Each row, then the group of its hidden value
[  31  244  181  418  118  219  121 -397 -478  366 -195  -40  192  -42
 -251 -113  130  -14 -129 -118    0  122  150   88   68  126  -40  534
  -55  488  146 -528  213  104  101  -75 -329  163  106 -317  189  356
    2  543  431]
j386
[-185 -239 -300  338  -71  204  283   12  -57   63 -185  231  236 -431
  -15  274  -61 -154  -40 -408 -248 -225 -346   74 -240   28  230  156
 -174 -301 -131   11  607   67 -225   26  346 -230   30  306  134  194
 -271  -25 -130]
j566
[  96  -69   20  122  237 -105 -372  -18   95  206   36  355 -174 -309
  148  142 -193    7  358 -140   58 -175 -280  253  294  -22  -80   36
  235  107  215  160  374  142 -123  116 -319  -66   95  410  -93  174
 -117  113 -209]
J310
[ -11 -459 -354 -274 -123   30 -146   98  333 -204   28   79 -120 -168
 -165  155 -219  -64  -10  -98  -85  -32  171   85 -336 -235   81 -269
 -260 -470  107  363   -1  -33  -56  -83  370 -364  -37  265  -82  -11
 -223 -190 -468]
J508
[ 459 -140  397  139 -164   30   76   48  265  146   -9  154 -324   87
 -215 -358 -127   95 -198  -88  106   55  457  -95  132   38 -227 -239
   42 -112  296  -33  159   18 -324  215 -104  144    0 -257  218   -6
  208 -404  219]
j386
[-230  -95  336   -2  121  195  313 -273 -217  128 -125 -406  436   25
 -280  153   80   97 -134   36   91  274   -8 -107 -308  -38  187  332
 -339  414 -105 -418  -55  144   16 -351  -79  -48  -67   47  169  211
  -35  608   49]
j386
[ 276 -164  298  161   88  167 -256 -222  256 -101   -1  286 -111 -158
 -341  149 -186    5  138 -275 -115 -165   89   62  140 -147  -69 -200
  107  176   75  -83  519  -27   -7   34 -205    2  158  281  -42   15
 -114   -3 -296]
j971
[-179 -490  198  -82  -34  303  501  -91  -13  140  -53 -536  313  152
 -438    3  -97  189 -482    1  143  324  285 -205 -486  -77  119  175
 -522  -80  113 -250 -128   -1 -167 -341  322 -172 -195  -14  343   95
  -17  259   46]
j566
[-102   27 -235 -165  -89 -155   26    8 -129  -38 -125 -182  101 -102
   66   66   61 -157   36   39  -86  186   95    8 -339   33  154   60
 -139 -241  -32  131   14  118  -57   -9  205 -166   11   10  101  189
  -39   73 -190]
J541
[-264   38  256 -427  156  -47  -53 -477 -303  212  -55 -695  435  221
 -435  103   14  248  -47  242  165  423  188    4 -145  -53  -63  449
 -239  369  239 -413   53  108  155 -369 -176  -39   82  113  313  267
   44  663 -269]
J587
[ 135 -159  143 -234  143 -134 -220 -205   29  354  -51 -153 -309  165
 -123 -262 -170  192   53  179  346  398  195  116  215 -271 -300   21
  -50  292  554   -8 -543   12  -85 -207 -394   -7   56 -145   67   96
  139  238  -82]
j971
[-186 -174  147 -188   78  -45  205 -204 -272  439 -201 -731  255  273
  -71 -116   16  103 -331   98  271  463  331 -115 -194  144  -43  283
 -224   83  373 -208 -189  100  -73  -95  -25 -177  -39 -141  348  141
   22  394   51]
j971
[ 102  -38   55   55   61   36   58 -315 -254  281 -175 -146  -85  117
 -274 -240  -50   62  -78   31   52  390  160  112   21 -168 -168  245
 -118  253  384 -199 -270  -50  -16 -244 -175  104  105 -280  189  242
  102  322  103]
J587
[ 309  102   83  225  -22  -35 -232  129  190  222   86  610 -403 -284
   93 -204  -70   25  173  -41  188 -217   90  171  320   -6 -161  -34
  110   84  170   59   73  206 -212  210 -380   79  -16 -139  -98  141
   78 -175  286]
j189
[  40 -305  -21 -401 -209 -321  -90  254  363  436  -16 -217 -224   67
  263 -240 -167  150 -192   66  431   36  382  -93  122  184 -259 -253
  -27 -556  519  312   72  205 -468  402   33 -335  -76   33  282 -104
   73 -526 -151]
J249
[ -16  126 -295  239   40   29 -139   80  -80  295  -97  398 -237 -359
  193  -69   29  -94   84  -86  266  -81    3  130  131  -90   10  160
  -89  137   90  -26 -223  217 -124   76 -269 -142  -30 -238 -121  175
  -60  122  237]
J508
[  36  -66 -112  -37  -25  -31  -77  -97   -4  -56  -69  152  -14 -173
  -92   67  -40  -88  163  -44 -156   44  -59  170 -145 -118   57   31
  -92  -13   31   93   51   56   11 -114   19  -59   68  101  -51  195
  -91  114 -161]
j386
[-290 -513  -58   93  -35  161  474   95   34  172 -195 -234  331 -165
  131  211  -44  -82 -239 -225  -12   32 -187  -97 -442  100  290   48
 -342 -244  -71   71   93  129 -255  -58  353 -377 -159  273  126   66
 -258  123  -47]
J249
[-584  -81 -313 -225  141   18  167 -375 -498  253 -220 -507  573 -101
  -88  286   86    4   31   92  -29  315 -316  172 -386  -75  205  629
 -405  203   49 -209 -117  143  164 -474   90 -270   34  222  144  394
 -228  829 -233]
J149
[ -20 -477  171 -299  175 -217 -311  202  404  291  102  -21  -96  -75
  331  124 -247  113  139    9  307 -114  -47  138  112  136  -64 -202
   60 -103  349  397   59  247 -173  190 -198 -365 -117  527 -149  -47
 -210   -6 -242]
J149
[  65  152  287  -56  -36  -10  209  -20 -100 -108  -10  -94   70    0
 -193  -77  126   17   26  212   46  322  144  -89 -313 -102  158  115
 -236  241 -202 -184 -311  157  -71 -258  -62  160 -100 -233   79  228
  206  250  178]
j971
[ 175   80 -144  298  -25   88 -122   94   12  152  -23  475 -288 -285
  159 -153   60 -169   50  -59  101 -136  203  154   18   15   35   36
  -66  116   31   58 -249  196   -4  114 -249  -65  -79 -313 -239  167
  -78   84  413]
j189
[-126  -77  -69  -10  127   73 -211 -266  -40   75 -159  -69  111 -175
  -50  245  -15 -106  103 -154   25    3   23   52  -54  -95   78   40
  -77  218   34  -90  123   95  115  -52 -173 -265  114  194  -76   80
 -239  361 -316]
j971
[ 195 -310  -66  147 -174  150  235  376  236  -93   22  188 -242 -109
   82 -171   -2 -177 -259  -31   56   34  436  -84 -455   27  219 -247
 -308 -298  -90  260 -464  111 -154   59  251 -178 -297 -315 -156   11
  -55 -181  393]
j566
[ 160 -348 -105  253 -194   86  214  456  380 -119 -107  400 -252 -315
  437   -7   38 -352  -84 -219  -10 -177  133  -98 -378   77  325 -479
 -178 -311 -271  420 -327  195 -239  260  190 -326 -245 -106 -326 -108
 -207 -318  244]
J149
[  77 -198  192  218  -50  205  351  136   90 -283  -90   56   99 -150
  -35  126   86 -223  -86 -118 -161   92   88 -149 -548  -20  402 -167
 -269   36 -413   26 -178  102  -62 -117  202  -78 -176  -48 -131   66
  -96  125  151]
j971
[ -79 -360 -281  201  112  142   17 -112  -16  200 -221   61 -100 -229
   90  107 -139 -150    6 -258   11   67 -148   83  -83 -203   66  -22
 -117   -3  178  116 -142  -20 -103  -95    8 -294   43  136  -53   79
 -237  224 -192]
J310
[ 320 -146  -40   29  145   41 -491 -415   22  -25   -3  315 -248  -58
 -448   -2 -270    9  267 -157 -286    9   56  417  218 -264 -265   25
  156  156  455   69  304 -181  221 -159 -211   95  296  208  -86  216
 -131  176 -346]
J587
[-270   68  181 -162  168    8  174 -327 -522  156  -58 -621  589  160
 -300  116  114   84 -108  194  -82  381  101   94 -406  207  151  646
 -251  259   71 -335  139  147  229 -336   38   32  -24   62  253  438
  -39  772   92]
j386
[ 182  -58  256 -121   72 -152 -162 -137   78  392  -50   -7 -276   80
  -81 -262 -144  212   63   96  336  236  120   74  336 -147 -317   15
   43  236  482  -69 -195   83 -226  -31 -418   62   77 -108  154   93
  187   39  -12]
J587
[-102  247  -12 -353  101 -321 -147    2 -277  310    5 -373  -30  107
  184 -205  123   60   67  443  380  442  286   58 -107   67  -29  312
 -126  191  230   -3 -605  286   10 -109 -284  -37 -111 -293   65  287
  183  436  186]
J541
[-120 -105 -149  219  -36  -97  408  288 -149 -124 -163  138  248 -329
  326  220   82 -290  135 -158 -346   29 -473   84 -510  190  448  101
 -108 -290 -362  278  201  183 -222    3  406  -86 -107  241  -11  284
 -141   37   60]
J587
[ -12   40 -161  153  137  -24 -135  -36 -191  191   52  317   17 -284
  -46   54  -89   23  214  -38  -85  -83 -242  357   47   30   -5  405
    6   37  166   30  297  134  -19  -84  -88   46   30  173    6  396
  -83  256   91]
j566
[ 133  -43  272   32  -50  143  -53 -272  161  133    5  184  -53 -126
 -444  -32 -135  217   36  -88   98  -53   59   12  218 -231 -203   41
  -78  187  170 -303  369   40 -189 -104 -239   87  126   74  219  111
   96  -20 -155]
J249
[-107  -32  -54  -15   13  -34   36  105  -15   74   38  142  101 -255
   91  101   17  -18  122   50   28  -47 -133  130 -190   51  159  186
 -163  -20  -84   70   40  244  -90  -66   -2 -103 -110  137  -45  248
  -76  181   78]
j189
[-195 -224  -49 -162   83 -149   25   42  -64  210 -119 -375  210  -28
  209  152  -40  -59  -53  -37   81  137   24  -10 -231  204  122   78
  -73 -195  143  150  156  170 -114   95  118 -312  -48  264  127  108
 -157  168 -199]
J541
[ 194 -243    7 -224 -200   75   66 -167   46   69 -131 -386 -194  311
 -316 -359  -14  -21 -395  118  126  429  828 -119 -300 -128 -128 -161
 -319 -100  360  -22 -587  -77   47 -108   79 -127  -37 -522  124  -12
   71   17   86]
j386
[ 397   45   18  179   35  -56 -410   34  253 -217   58  689 -394 -333
  -19   47 -123 -161  414 -161 -203 -215  -50  248  148 -154  -20 -262
  220   47  -18  250  244   47  -14  117 -217   81  126  153 -279  115
  -61 -157 -154]
j971
[  52   32  138 -200   48 -180 -313 -149  143  577    8  109 -292  -68
  -11 -235 -153  320  134  132  542   49   51  111  559 -170 -425  101
   36  245  547 -133  -79  202 -296   41 -582  -33   89  -38  176   92
  178    1  -68]
J249
[-293 -149 -117   72   11   -7  276  333   40  -10   -2  178  271 -442
  292  324   38  -95  131  -67   -3 -146 -449   34 -392   97  415  144
 -252 -173 -379  159  146  325 -260  -46  232 -242 -221  360  -63  214
 -175  113   21]
j566
[ 171 -349  210  341   15  251  134   93  342 -130 -125  327 -137 -275
   35  159  -80 -184    7 -341  -34 -133  -39 -120 -155 -143  221 -388
  -93   91 -229   72    6   58 -190   47  -25 -177  -64  133 -197 -104
 -181  -67  -50]
j971
[ 473  -63  317   54   -4 -173 -358  127  369  208   57  374 -484  -46
   99 -251 -173   49  110  -78  210 -124  310   80  399   86 -284 -325
  282  -20  377  191  190  131 -243  393 -388   40   48  -34  -40  -41
   93 -381   70]
J587
[ 207 -224  341  184   15   89  315  289  121 -139    8   27  -57  -16
   90  -69   44 -144 -118   22   -4  181  209 -115 -459   96  305 -167
 -185   39 -226  133 -390  147 -121  -46   92    4 -276 -153 -141   76
   15   92  391]
j971
[ 323 -169  228  -32 -283   -5  -51  263  568 -111   85  336 -276 -174
  -27  -82  -92   -7  -57 -116  103 -255  384 -160  -14   36  -32 -494
  -27 -352  -41  176  314  163 -345  351   32 -116  -79   20   21 -139
   47 -619  -55]
J249
[-212 -119  -66  -23  246  -20 -172 -197 -138  336  -69 -148  143 -178
   41  204 -115   61  130  -64  156   40 -196  126   77  -22  -12  278
   -8  153  238  -63  232  144  -51  -70 -200 -207   62  355   92  214
 -155  434 -256]
J310
[-526 -258   15   71  180  288  459 -497 -471  333 -357 -630  657  -12
 -267  287   56   42 -224 -146    5  351 -270  -49 -359  -93  212  553
 -439  384   26 -491   13   43   47 -478   68 -237   45  169  293  265
 -225  843 -142]
j386
[ -61  128 -177   73 -184  125   32 -259   29 -143 -243  273   19 -362
 -207  159   87 -145  164 -188 -110  -36 -121  -43  -90 -365  106  -69
 -213  138 -258 -207   95   62  -85 -146  -49  -99  182  -43   12   89
  -54   26 -327]
j386
[  77 -168    0  147  175  -46   14   93 -123  273  -69  105 -163  -55
  269 -153   -9 -103   55   66  111  199  -14  226 -103   50   67  142
  -79  222  206  184 -578  157   14  -93 -215  -60 -138 -153 -222  226
  -86  382  396]
j386

New part:
[ -33   60  -69 -111   -2  -98   74   65 -158 -102  -83   18 -287   71
  -69   87 -126   43  177 -120  -87 -234  120 -178 -140  -33  -14  -66
   90  117  118   -8 -156  -51  -77  -24   12  -38   -8    0   52 -276
  -69  -32  -72]
J515
[  41    2 -173  -42  -52  -91  -51   86 -236   65 -126   30   47  367
    9   78  -83  145  -49 -203   55  109 -113 -200  134  168  183 -157
   73    0 -117  -88 -109  -83  -28  -55  257   93  376   33 -128 -123
  185  257  211]
J523
[ 197  -81  -58 -293  146 -251 -184  272  288 -177 -272   53  143   10
   84  -47 -139  211 -422 -130  385  315 -198  -31  298  299  129 -270
   24  -65 -197  165   15  394  244  -37  -51   85  207   85   70 -369
  295  -18 -154]
j136
[-158   -5 -120 -135   32   89  -25  -78   33   64  139 -180  -53 -175
 -226  121   43 -117 -110   42  -31  -25  214   22  -72   56   26  -52
 -246  242  262  -37   35   33  100   44   33   53 -229  -78 -232   78
  -13  223  157]
J797
[ -15   73  166   30  -18   65  122  248 -155    6  -27 -330   90 -197
 -210   96   98    7 -116 -351  -71  240   16   -2   45  328  -89 -259
  -56  118  109   28   -1   -8   29   89  188 -110  308  152  -85  -84
  173  193  186]
j606
[ -40   11 -177 -212  135  -88  -10  122   92 -125 -211   75 -118  321
   -5  190 -198  315 -135   -8  -11 -256  -53 -216   60   20   81   -9
   99  127  -69 -256 -313  173  -35  -66 -149   19   75  -11  114 -106
  145   17  -40]
J515
[ 120  -87   65   35 -217  -95    3 -138 -285  101  -39 -189 -350 -108
 -134 -322  -84 -150   73 -127  107  103  217  133 -159  143 -226 -121
   53   24   58  390   19  -47   85   39  378   98 -136  -35  -63 -491
 -186 -144 -156]
j136
[ -42  -61   17 -145  -14   87 -105  -20   42   87   72 -236  134 -184
 -157 -109   -2  -57 -294 -119  173  308   15  100  139  275   34 -242
 -106   72   85  159  155  156  279  120  216  155   -6  -78 -206 -100
  147  169   94]
j606
[ -93   48  166    6 -106  336  335 -227 -177 -104  267 -137 -177   73
  -72  -29   75   39  160 -112 -172  -93  250 -109 -230  -53   30  -89
   61  101  189   34  130 -267  -67  149  -21   30 -236 -138 -209 -209
 -102  -94 -305]
j90
[-101 -104 -113 -109  -19   13 -178 -154  -87  134  218   -9 -107  -62
  -72  -55 -127  -74 -162  174  139  -56  222  101   18  -25   76  -41
  -62  146  168   63   88   20  182   66  159  175 -359 -187 -189 -102
   -8   45  -70]
j606
[  25  -49   13   42   10  -57  -17  200 -170  -32   72  -98    7   -5
    2  167  -19   87 -285  -43   69   68  137   58   71  171   20 -150
   32   96   12  -81 -115   22   37  -26   26  -45   56   91  -37 -136
  221   12  -77]
j136
[ 278 -101  128 -121  103 -116   74  314  275 -168 -294   -5  -48 -108
  -23   -8   87  243 -275    3  251  313   24   61  144  131  -41 -192
 -196   19  -67  124  150  245  -14   -7 -251 -166   67  148  -66 -304
  110   45 -301]
J523
[ 120   54 -287 -260  140  -78 -113   55   42 -220  -48  292  121  474
  309  241  -42  241 -241  -21  230  100  -98 -203  185   44  550 -122
   53  -47 -181 -163  -20   40   44 -200 -198  143  214   40 -164 -211
  269  105 -137]
J797
[-279 -151  -64  151  -61  192   11  163 -397  123  376 -222  -50 -112
 -145  348   -6  -56 -302  217  -74 -191  442  165  -28    6  -23 -177
  -13  234  239 -391 -280 -100   22   31  -16  -73 -206 -154 -194  237
  322  219   63]
j980
[  24   48   -7   99   13 -129  110  185 -183 -134  -35  151 -253  190
   66  260  -36  220   90    1 -226 -158   97 -255  -10 -163    0   -2
   55   88  149 -236   54  -49 -254   42 -282 -161  190  130  -51 -205
 -168    5  -92]
J523
[ 160 -165 -313 -135   -8  -54   64  -53  219 -160 -274   33  -93  448
   57   48   34  231 -294  116  158  160   24 -138   42   96  138  -75
 -181  -46 -231 -144 -128  222  -53 -126 -262  121  154  -43 -263 -142
  112  170  -40]
j90
[-119 -139 -286  305 -292   -2  168 -383 -521  183  200  -96 -508  425
 -131   62  -56  -85  192  206 -300 -412  478 -102 -397 -152 -170  232
  -45  186  105 -204 -309 -370 -294  -35  223  102 -265 -140 -268  -30
 -272   23   98]
j90
[-212    7 -108  364 -224   26  140 -264 -576  220  420  -43 -335  179
 -140  244   46 -116  295  103 -481 -332  408 -200 -288 -242 -112  205
  -73  276  397 -239   75 -486 -301  105  149  -24 -206   -4 -306   85
 -415  122  196]
j549
[  36  -95  144 -123  -28   55   73  356  -52 -119 -105 -222  -74 -367
 -149  -16   28  -44 -170 -136  195  251  156  137   52  193  -90 -468
  -21    1  110  131   -8  184  143   58  -74 -125  102  -46  -75 -269
  256  133 -143]
j980
[-106 -138  -21 -201    9  124 -256 -118  -10  155  295  -36  174 -112
  -31 -153 -141  -28 -352   90  325  173   75  153  221  115  206 -219
   11   63   90  149  220   82  382  143  264  272 -307 -260 -217  -94
  228   90 -116]
j854
[  97   98  -51   -6  134 -211   73  213   73 -192 -118   95   87  271
   81  287    4  304 -121 -189 -127   52 -148 -335  125  125  128   11
  -30   74  -51 -177   31   35 -161   -3 -150  -87  372  277   -9 -142
   41   42   58]
j854
[  46  165  167  108  -71   82  472  -89 -298 -224  134  -15 -456   69
  -46  159  135   22  474 -142 -330 -335  391 -199 -472 -191  -56   99
    7  192  236   40  -10 -475 -376  -28 -115 -235 -256  124  -49 -353
 -314 -229 -399]
j980
[  76 -180 -288 -175  -31 -154 -203  -97   59    6  -50   50 -157   72
   16  -64  -91  -46 -258  196  283  106  163   71   37   43  104 -100
 -136   20  -17   94   -2  199  165  -87  -13  193 -170 -122 -212 -229
   20   81  -70]
j136
[-130  139   64  -83  139    6   40  -49  -66  -15  264   -2    9   27
  -63  188 -103  122    2  -96 -125 -304  103 -134  -74   25   97  131
   57  294  168  -39  -36 -207   -2   50  162    1 -317   66   87  -64
   22 -150 -136]
J797
[  27   89  -56    0   58  -38  139   22 -124  -53   88  154  -20  317
   40  283   43  220   93  -69 -121 -133   61 -278  -43  -68  204   72
  -37  176   59 -153   33 -305 -213  -56  -24  -75  -37  134 -100  -54
   -6   85  -88]
j549
[-324 -136 -113   57  -80  241 -132 -154  -59  247  397 -347  155 -239
 -273  105   82 -180 -389  141 -109  201  206   95  120  126  -30 -145
 -281  203  357 -193  239  138  237  259   77  183 -100 -198 -479  323
   17  406  429]
j854
[ 268  -23   88  -37   48 -307  169  402   86 -340 -300   26 -295 -202
    5  116   69   81    2 -102   57  125  149  -73  -80   51 -147 -193
 -108    3   51  147   32  161 -156  -66 -363 -289  156  257   55 -492
  -73 -107 -303]
J515
[-145   29  173 -160  -92  214   95 -294 -243   76  334 -130 -209 -187
 -176 -246 -137 -153  241 -123   48 -227  286   51 -250  -17   -8  -88
  147  178  246  357   67 -309  168  137  428  137 -610 -251  -21 -323
  -71 -210 -357]
j980
[  37  246  223   65  -91  132  418 -171 -312  -66   30  -41 -437  102
 -136    9  101   52  601 -272 -372 -265  219 -240 -395 -168  -80  123
   17  207  267  119  131 -481 -347   58  104 -171 -128  116  -69 -343
 -441 -117 -226]
J523
[   0   69   95  -86  -63  133   92 -148 -167   49  182 -131  -55 -132
 -132  -95   77 -133  127 -184   43  111  175   15 -127   92   99 -119
  -96  124  182  267  211 -251   65   62  299   55 -193  -34 -225 -220
  -53   66  -87]
j854
[-126  -46 -141  138    1 -152  -58  131 -118   22   99 -172   73   75
  -90  291  -44   79 -319  -57 -194    6   37 -147   98  206  -87  -28
  -42  154   87 -278 -131  118   -5   71   11   14  239  132  -74   80
   80  125  326]
j136
[ 177  175    7 -200  297 -226   71  366  176 -445  -35  310  135  164
  291  421   19  331 -141 -162   72    3  -91 -295  125   37  394  -77
   46   51  -56 -103   65   -3 -104 -135 -410 -171  179  316  104 -313
  211 -137 -358]
J797
[-269  -91   21  303 -138   88   48 -209 -267  353  311 -281  -70  106
 -307  105  -57   99 -115   65 -395 -197  172  -98  -35   33 -325  188
  -54  334  269 -257    5 -149  -79  263  282   60 -196  -24 -144  253
 -210  110  298]
j549
[-142   12 -127 -297   99  203   28   34  168 -125  -26  -79  186  191
  -47  129  -49  196 -243 -131   53   74 -120 -200  159  154  252 -252
   20   47   -7 -195  -58  180  161   58 -119  143  164 -151 -149   22
  300  236   81]
j980
[ -61 -151 -206 -244  218 -297 -157  273  366 -250  -30  224   22  -18
   56  221 -229  212 -339  199  134 -124   -3 -223  200  -37   91 -108
  -49   65   51 -149   -2  385  103   70 -407   15  -91  -57   53 -116
  168  -19 -137]
j90
[-269 -177 -214  -19  -85  113 -258 -207 -291  272  469 -130  -13  -86
 -116   59 -131 -206 -313  267  125 -116  363  210   11   21  102  -75
  -42  211  222  -88  -72  -62  271   47  289  247 -469 -289 -269  125
  163  150   86]
j136
[ 343  -42   53  -68  103 -332   99  203  165 -211 -304  219 -303   97
   75   12  -28  278    5   54  146  -20   95  -83  -40  -59  -52   66
 -108   63  -86  160   55   47 -207 -100 -210 -192 -103  224   82 -475
 -128 -201 -461]
J523
[  53   -2 -168    8 -114   24  267 -234 -194 -136  153   73 -293  242
   10   89  112  -84  265   24  -71 -141  357 -181 -352 -122  165   36
 -153   84   85   59    7 -389 -225 -101  -17   16 -251  -46 -303 -226
 -141   20 -198]
j90
[ 130  -31   99 -142   97 -243   93  378  -82 -304  -42  245 -224  -76
  117   85 -185  139   91  -53  192 -201  175 -110  -56  -67   74 -213
  189    8    8  158  -95  -74  -71  -43 -137 -183 -151   30  205 -510
  191 -255 -562]
j90
[  25   99  142   41   -4 -150   82  -19 -257  -44  135   39 -296  -21
  -20   15 -137   48  198 -122 -121 -285  197  -86 -187  -43  -91  102
  152  186  161  158   -6 -232  -97   41  181  -65 -255  113  145 -394
 -197 -320 -303]
J797
[-131 -128  -44   21   37 -173 -175   -7  -17  175  226  -92  -50 -224
 -200   38 -153  -45 -223  156   10 -133  211   62   29   59 -153   76
 -140  262  215   37   35   51  116  140  225   52 -380  -34  -39    8
  -30   -8   59]
j854
[ -61  -76  -60 -258   -3   88   48  -14  174 -183   25   -7  -73 -106
  -58  -71  -35  -21  -51  -20  107  133   74 -134   20   -1  105 -299
  -71  -29  158  111  232  185  154  148 -215  111  -54 -214 -236 -238
    9  109 -132]
j90
[  68  260  -77 -253   90  -66   93 -178 -169 -140  126  289  -81  295
  123   82  -57   39  423 -267   23 -232   32 -324 -193  -80  456   77
   76  123   43  210   81 -498 -108 -136  270   66 -189   66  -32 -365
  -59  -93 -250]
j854
[ -42 -127   59  146 -245   88   67 -416 -210  195  289 -323 -350 -253
 -258 -253   70 -285   21   94  -79   42  444  201 -293   29 -301   57
 -198  188  300  300  207 -123   76  150  277  130 -511 -110 -295 -219
 -399 -102  -89]
j136
[  11  -41   66    7   47  -74  -55  214  -11    6 -152  -80   36  177
  -24   38 -170  346 -323 -119  -15   69 -157  -96  260  198  -93 -111
  159   48  -77 -163  -77  252   44  130   22   18  318   72   76 -150
  147    0   28]
j854
[ 173  101  -20 -243  256 -198  111  347  159 -305 -338  180  -34  360
  123  265 -141  482 -124 -163  103 -212 -128 -238   69  108  171  -12
  153  105 -246 -154 -374   67 -139 -197 -182 -154  137  219  305 -286
  312 -152 -327]
J515
[-330  -32 -251  198 -151  -96  -71 -195 -486  110  419    3 -320  104
  -69  245 -180 -164  133  143 -385 -442  343 -213 -190 -207  -70  107
   97  206  381 -276  -79 -185  -85  118   65  106 -168 -126 -156    5
 -288    7  223]
J515
[ 229 -248  187   -5   57 -242  -49  242  280   60 -178 -110    9 -222
 -158 -150  -44  234 -428   79  286  272   38  159  190  231 -305  -81
 -183  117  -69  246  125  265   97  104   59  -93 -216  132   66 -232
   91  -78 -275]
j549
[ 209   23  -81 -366  319 -177   69  335  590 -461 -273  164  129   11
  119  290  104  311 -332  -21  213  205 -101 -203  160  102  264 -154
 -242   37  -78  -48  106  347    8 -115 -608 -135  106  205  -24 -219
  204   42 -279]
J515
